Here is a tiny trained network, its code and every weight. The questions are about switching its units off for an input and a class, where a switched-off unit gives its printed mean instead of its output.

import numpy as np


def w(rows, s, z=0):
    codes = np.array(rows[::2]) - 128.0
    scale = np.full(codes.shape[1], s)
    scale[-1] = z or s
    return codes * scale


def norm(h):
    return h / np.sqrt((h * h).mean(-1, keepdims=True) + 1e-5)


def f(y):
    return np.maximum(y, 0)


def log_softmax(a):
    a = a - a.max(-1, keepdims=True)
    return a - np.log(np.exp(a).sum(-1, keepdims=True))


def net(x, mask):
    res = np.array(x, float).reshape(1, 3) / 4 @ E
    u = 0
    for l in range(3):
        y = f(norm(res) @ A[l][:, :-1].T + A[l][:, -1])
        res = res + np.where(mask[u : u + 11], y, B[l][:, -1]) @ B[l][:, :-1]
        u += 11
    return log_softmax(norm(res)[-1] @ U[:, :-1].T + U[:, -1])


A, B = {}, {}
E = w([
[220,184,112,70],'x0',
[81,254,126,194],'x1',
[155,132,22,162],'x2',
],0.0079)
A[0] = w([
[139,84,148,128,115],'0.n0',
[110,212,26,111,144],'0.n1',
[81,110,184,59,46],'0.n2',
[106,198,160,206,57],'0.n3',
[182,151,122,74,1],'0.n4',
[124,76,29,175,25],'0.n5',
[110,112,205,108,107],'0.n6',
[206,145,105,3,11],'0.n7',
[134,23,143,65,80],'0.n8',
[103,197,82,170,42],'0.n9',
[105,186,168,107,84],'0.n10',
],0.011,0.0052)
B[0] = w([
[124,113,90,99,176],'0.n0',
[106,205,82,191,254],'0.n1',
[99,170,141,91,180],'0.n2',
[146,191,137,32,212],'0.n3',
[203,61,170,174,155],'0.n4',
[2,62,78,233,184],'0.n5',
[69,128,221,103,198],'0.n6',
[205,98,157,174,214],'0.n7',
[151,41,141,67,253],'0.n8',
[122,178,106,14,203],'0.n9',
[99,83,95,168,177],'0.n10',
],0.0087,0.0056)
A[1] = w([
[107,130,174,100,73],'1.n0',
[90,43,146,67,49],'1.n1',
[74,95,42,124,42],'1.n2',
[108,152,220,138,42],'1.n3',
[118,164,190,72,98],'1.n4',
[219,173,141,217,2],'1.n5',
[88,173,75,208,129],'1.n6',
[74,153,149,119,66],'1.n7',
[188,125,160,99,96],'1.n8',
[128,116,34,97,28],'1.n9',
[248,160,75,93,79],'1.n10',
],0.011,0.0058)
B[1] = w([
[99,127,167,137,169],'1.n0',
[165,195,62,137,240],'1.n1',
[71,38,75,160,173],'1.n2',
[62,121,143,188,172],'1.n3',
[91,118,107,174,212],'1.n4',
[166,99,130,254,158],'1.n5',
[189,165,103,38,252],'1.n6',
[148,146,136,210,167],'1.n7',
[125,138,62,87,180],'1.n8',
[12,77,83,177,143],'1.n9',
[197,122,143,215,209],'1.n10',
],0.0087,0.0048)
A[2] = w([
[182,141,143,166,83],'2.n0',
[148,122,196,68,61],'2.n1',
[152,181,114,166,105],'2.n2',
[106,111,100,23,61],'2.n3',
[67,135,209,138,75],'2.n4',
[77,102,47,126,65],'2.n5',
[173,59,225,120,139],'2.n6',
[78,73,191,13,2],'2.n7',
[119,5,118,149,99],'2.n8',
[68,185,181,156,128],'2.n9',
[153,155,142,219,64],'2.n10',
],0.013,0.0072)
B[2] = w([
[173,45,131,178,161],'2.n0',
[71,50,124,150,168],'2.n1',
[148,62,118,153,199],'2.n2',
[94,165,68,132,171],'2.n3',
[162,109,252,134,198],'2.n4',
[80,60,115,168,191],'2.n5',
[97,201,79,69,248],'2.n6',
[65,208,64,85,204],'2.n7',
[131,122,246,77,254],'2.n8',
[188,139,191,157,231],'2.n9',
[111,99,119,199,156],'2.n10',
],0.012,0.0057)
U = w([
[154,235,109,132,176],'0',
[127,124,141,137,3],'1',
[72,124,30,177,109],'2',
[75,25,159,137,177],'3',
[219,87,169,64,129],'4',
[118,152,252,145,159],'5',
[200,105,117,228,150],'6',
[71,150,137,20,131],'7',
],0.031,0.011)

Each question gives the input, the list of numbers given to net, and the class t.
The units are the neurons (one row each of A and B). Each row of codes is followed by its name. A weight is (code - 128) times the scale printed after its matrix; where a second scale follows, it is the last column's (A, B and U).
mask holds one flag per neuron, layer by layer. A switched-off neuron (its flag False) gives its mean, the last column of its row in B, instead of its output. The means were averaged over made-up inputs and are rounded, as every weight is.
A unit's drop is (log p(t) with every unit on - log p(t) with that unit switched off) / (log p(t) with every unit on - log p(t) with every unit switched off).
most important unit: the unit with the biggest drop
k most important neurons: the k neurons with the biggest drops, biggest first
top k neurons in layer l: the k neurons of layer l with the biggest drops, biggest first
drop of u: that unit's drop, to one decimal
input [-4,5,-1], class 0: 4 most important neurons	0.n8; 0.n6; 2.n8; 2.n4
input [2,-1,5], class 2: 2 most important neurons	0.n5; 0.n1
input [-8,-1,8], class 3: most important unit	2.n8
input [6,4,7], class 6: top 2 neurons in layer 1	1.n10; 1.n5
input [-6,-2,-1], class 7: top 2 neurons in layer 0	0.n1; 0.n8
input [-4,-5,0], class 7: 2 most important neurons	0.n8; 0.n1
input [-2,-3,-7], class 7: top 2 neurons in layer 0	0.n8; 0.n1
input [0,-3,2], class 3: 2 most important neurons	0.n5; 2.n5
input [0,-6,4], class 3: 2 most important neurons	0.n5; 2.n5
input [8,-2,-3], class 6: top 2 neurons in layer 0	0.n7; 0.n8
input [-5,-1,-2], class 5: drop of 2.n1	0.0
input [8,7,-6], class 6: drop of 2.n7	0.1
input [1,-1,2], class 6: drop of 0.n7	0.5
input [0,-7,5], class 3: most important unit	0.n5
input [3,0,8], class 2: drop of 0.n5	0.6
